Here is a tiny trained network, its code and every weight. The questions are about switching its units off for an input and a class, where a switched-off unit gives its printed mean instead of its output.

import numpy as np


def w(rows, s, z=0):
    codes = np.array(rows[::2]) - 128.0
    scale = np.full(codes.shape[1], s)
    scale[-1] = z or s
    return codes * scale


def norm(h):
    return h / np.sqrt((h * h).mean(-1, keepdims=True) + 1e-5)


def f(y):
    return np.maximum(y, 0)


def log_softmax(a):
    a = a - a.max(-1, keepdims=True)
    return a - np.log(np.exp(a).sum(-1, keepdims=True))


def net(x, mask):
    res = np.array(x, float).reshape(1, 6) / 4 @ E
    u = 0
    for l in range(3):
        y = f(norm(res) @ A[l][:, :-1].T + A[l][:, -1])
        res = res + np.where(mask[u : u + 11], y, B[l][:, -1]) @ B[l][:, :-1]
        u += 11
    return log_softmax(norm(res)[-1] @ U[:, :-1].T + U[:, -1])


A, B = {}, {}
E = w([
[196,122,151,121,130,195,88,190,83,153,141],'x0',
[174,99,47,189,113,127,101,142,102,108,50],'x1',
[132,171,164,117,78,38,109,211,110,203,120],'x2',
[139,36,91,58,116,122,175,179,56,133,166],'x3',
[162,77,102,163,197,171,198,139,189,158,153],'x4',
[81,188,171,1,115,140,161,151,191,68,53],'x5',
],0.01)
A[0] = w([
[176,174,138,186,136,187,32,107,94,75,63,68],'0.n0',
[155,178,145,153,131,179,66,118,132,127,100,21],'0.n1',
[139,147,161,95,94,129,66,165,107,66,53,104],'0.n2',
[114,163,183,43,101,103,102,178,79,174,198,79],'0.n3',
[115,116,118,102,147,145,155,153,174,171,77,50],'0.n4',
[118,193,180,92,134,111,109,157,160,152,76,108],'0.n5',
[118,163,157,111,112,132,66,113,140,119,66,42],'0.n6',
[149,172,198,122,151,210,135,116,166,130,139,2],'0.n7',
[113,122,166,119,114,103,91,176,69,162,164,42],'0.n8',
[73,144,130,51,126,116,126,51,103,6,93,61],'0.n9',
[146,115,156,171,136,127,120,103,105,154,189,163],'0.n10',
],0.011,0.0037)
B[0] = w([
[117,98,135,187,113,163,71,142,119,163,118,216],'0.n0',
[91,118,155,183,106,154,169,138,88,69,152,171],'0.n1',
[111,173,99,124,166,135,130,136,78,177,42,221],'0.n2',
[131,77,143,70,191,82,64,179,92,172,140,227],'0.n3',
[187,194,115,121,95,153,168,167,151,135,101,162],'0.n4',
[148,171,143,154,141,111,143,163,156,49,68,216],'0.n5',
[112,150,135,150,111,85,88,202,109,60,138,185],'0.n6',
[105,50,125,141,8,165,140,127,181,140,140,179],'0.n7',
[195,122,95,76,96,107,123,70,195,156,151,184],'0.n8',
[73,171,98,54,121,143,79,63,155,117,147,254],'0.n9',
[90,181,101,143,129,153,81,135,106,175,151,198],'0.n10',
],0.014,0.0089)
A[1] = w([
[144,153,140,205,130,96,109,61,121,162,158,154],'1.n0',
[186,73,174,140,195,96,134,124,98,122,79,81],'1.n1',
[128,139,235,86,200,243,136,172,176,83,155,129],'1.n2',
[190,66,5,130,162,215,121,99,69,106,121,142],'1.n3',
[123,127,207,77,140,152,119,178,65,113,156,119],'1.n4',
[110,117,123,84,150,107,193,87,139,172,101,109],'1.n5',
[63,88,123,65,118,113,86,39,112,44,145,115],'1.n6',
[143,100,105,164,133,212,129,98,113,129,128,78],'1.n7',
[168,102,189,195,81,137,91,92,87,94,67,73],'1.n8',
[207,85,142,183,103,101,203,170,109,81,131,35],'1.n9',
[128,154,144,102,117,184,172,89,53,153,104,3],'1.n10',
],0.015,0.0033)
B[1] = w([
[145,79,158,140,163,120,99,181,93,187,113,193],'1.n0',
[84,159,194,50,142,162,109,163,156,92,188,147],'1.n1',
[86,105,128,248,137,136,95,108,170,178,119,184],'1.n2',
[92,92,35,163,96,155,102,146,114,29,135,251],'1.n3',
[167,115,86,107,154,110,144,128,54,155,80,174],'1.n4',
[126,104,168,120,105,132,116,211,106,95,149,162],'1.n5',
[188,152,192,176,124,156,166,40,182,152,73,236],'1.n6',
[127,158,91,97,121,104,161,195,138,176,62,197],'1.n7',
[127,121,119,156,127,157,73,144,85,122,111,184],'1.n8',
[140,171,82,65,99,123,195,108,169,134,152,149],'1.n9',
[117,99,163,135,102,149,56,88,140,111,136,137],'1.n10',
],0.016,0.012)
A[2] = w([
[179,213,100,171,107,91,79,87,97,178,251,56],'2.n0',
[149,148,141,173,46,129,147,158,130,134,130,175],'2.n1',
[148,193,198,127,110,102,127,102,84,129,75,81],'2.n2',
[133,137,144,143,163,109,182,151,65,171,116,88],'2.n3',
[108,90,110,233,81,143,90,122,87,79,106,104],'2.n4',
[102,123,141,160,111,120,160,138,114,54,194,5],'2.n5',
[110,159,182,192,104,147,185,46,153,89,162,39],'2.n6',
[107,127,93,157,163,130,178,124,174,166,227,80],'2.n7',
[133,74,201,113,143,88,162,122,114,209,162,121],'2.n8',
[169,53,73,113,151,117,125,69,131,131,170,42],'2.n9',
[131,101,169,130,138,142,89,74,112,186,146,78],'2.n10',
],0.017,0.0025)
B[2] = w([
[78,123,54,187,241,141,194,71,170,174,94,155],'2.n0',
[56,105,144,137,116,170,65,52,101,74,139,169],'2.n1',
[108,151,125,177,158,117,215,126,58,145,121,184],'2.n2',
[119,127,142,109,115,118,89,70,177,116,126,153],'2.n3',
[136,107,171,171,115,172,109,188,100,165,191,250],'2.n4',
[74,122,76,136,99,126,198,114,83,103,166,136],'2.n5',
[137,108,177,87,49,94,121,194,254,70,147,182],'2.n6',
[125,158,136,184,167,105,67,137,67,115,98,143],'2.n7',
[149,71,80,130,159,90,128,113,141,116,215,167],'2.n8',
[122,133,212,171,95,168,117,137,132,142,113,156],'2.n9',
[199,173,66,125,142,142,192,56,108,161,127,165],'2.n10',
],0.017,0.018)
U = w([
[103,98,67,82,81,140,176,140,101,57,181,33],'0',
[184,119,165,82,97,155,145,85,80,134,128,4],'1',
[104,91,138,204,102,187,58,180,68,135,142,232],'2',
[173,65,157,4,131,73,83,193,86,118,171,89],'3',
[121,206,185,89,154,69,136,135,63,112,48,124],'4',
[171,70,104,110,185,85,130,79,136,193,196,149],'5',
[121,145,214,129,42,149,142,94,221,69,112,178],'6',
],0.015,0.0043)

Each question gives the input, the list of numbers given to net, and the class t.
The units are the neurons (one row each of A and B). Each row of codes is followed by its name. A weight is (code - 128) times the scale printed after its matrix; where a second scale follows, it is the last column's (A, B and U).
mask holds one flag per neuron, layer by layer. A switched-off neuron (its flag False) gives its mean, the last column of its row in B, instead of its output. The means were averaged over made-up inputs and are rounded, as every weight is.
A unit's drop is (log p(t) with every unit on - log p(t) with that unit switched off) / (log p(t) with every unit on - log p(t) with every unit switched off).
The circuit of an input: a set's keep is (log p(t) with only the set's units on - log p(t) with every unit switched off) / (log p(t) with every unit on - log p(t) with every unit switched off). Starting from the 12 units with the biggest drops (on a tie, the unit counted first), units are removed one at a time, each time the one whose removal leaves the highest keep (on an exact tie, the one counted first), for as long as the keep stays at least 0.8.
units of the circuit, in order: the units of the circuit, biggest drop first
unit that matters most: the unit with the biggest drop
k most important neurons: the k neurons with the biggest drops, biggest first
top k neurons in layer l: the k neurons of layer l with the biggest drops, biggest first
drop when u is switched off: that unit's drop, to one decimal
input [-4,-1,7,8,-3,-1], class 3: units of the circuit, in order : (0.n3)
input [-6,-1,-4,-8,-2,-2], class 6: units of the circuit, in order : (1.n6; 2.n6)
input [4,-2,8,1,3,5], class 3: 2 most important neurons : (0.n3; 1.n6)
input [4,4,3,2,4,2], class 0: 3 most important neurons : (0.n9; 0.n10; 1.n9)
input [-5,-6,6,-8,5,0], class 6: 3 most important neurons : (0.n5; 1.n3; 0.n0)
input [-6,7,-5,8,6,6], class 6: 3 most important neurons : (1.n6; 0.n9; 0.n2)
input [-3,-7,5,4,-2,7], class 4: top 2 neurons in layer 0 : (0.n5; 0.n9)
input [-2,5,-8,-8,-2,7], class 6: 3 most important neurons : (0.n9; 1.n6; 2.n6)
input [2,-5,0,-5,8,-4], class 5: top 4 neurons in layer 1 : (1.n3; 1.n0; 1.n8; 1.n5)
input [7,-7,3,1,3,6], class 5: 3 most important neurons : (0.n3; 1.n2; 1.n3)
input [-6,2,5,-8,2,-6], class 5: top 2 neurons in layer 1 : (1.n3; 1.n0)
input [-1,-2,3,7,2,0], class 3: 2 most important neurons : (0.n9; 1.n6)
input [-6,6,7,-3,6,2], class 6: top 3 neurons in layer 0 : (0.n2; 0.n9; 0.n3)
input [-5,1,0,7,0,4], class 6: units of the circuit, in order : (1.n6)
input [5,-8,2,-4,-6,3], class 4: top 2 neurons in layer 0 : (0.n3; 0.n5)
input [-6,4,3,4,5,2], class 0: drop when 1.n6 is switched off : 0.3
input [-2,6,2,6,-7,3], class 4: drop when 2.n2 is switched off : 0.0
input [-6,6,3,4,8,4], class 0: drop when 1.n6 is switched off : 0.2
input [-5,8,6,-4,7,7], class 4: top 2 neurons in layer 1 : (1.n3; 1.n6)
input [-4,-7,0,1,-7,2], class 4: unit that matters most : 0.n3
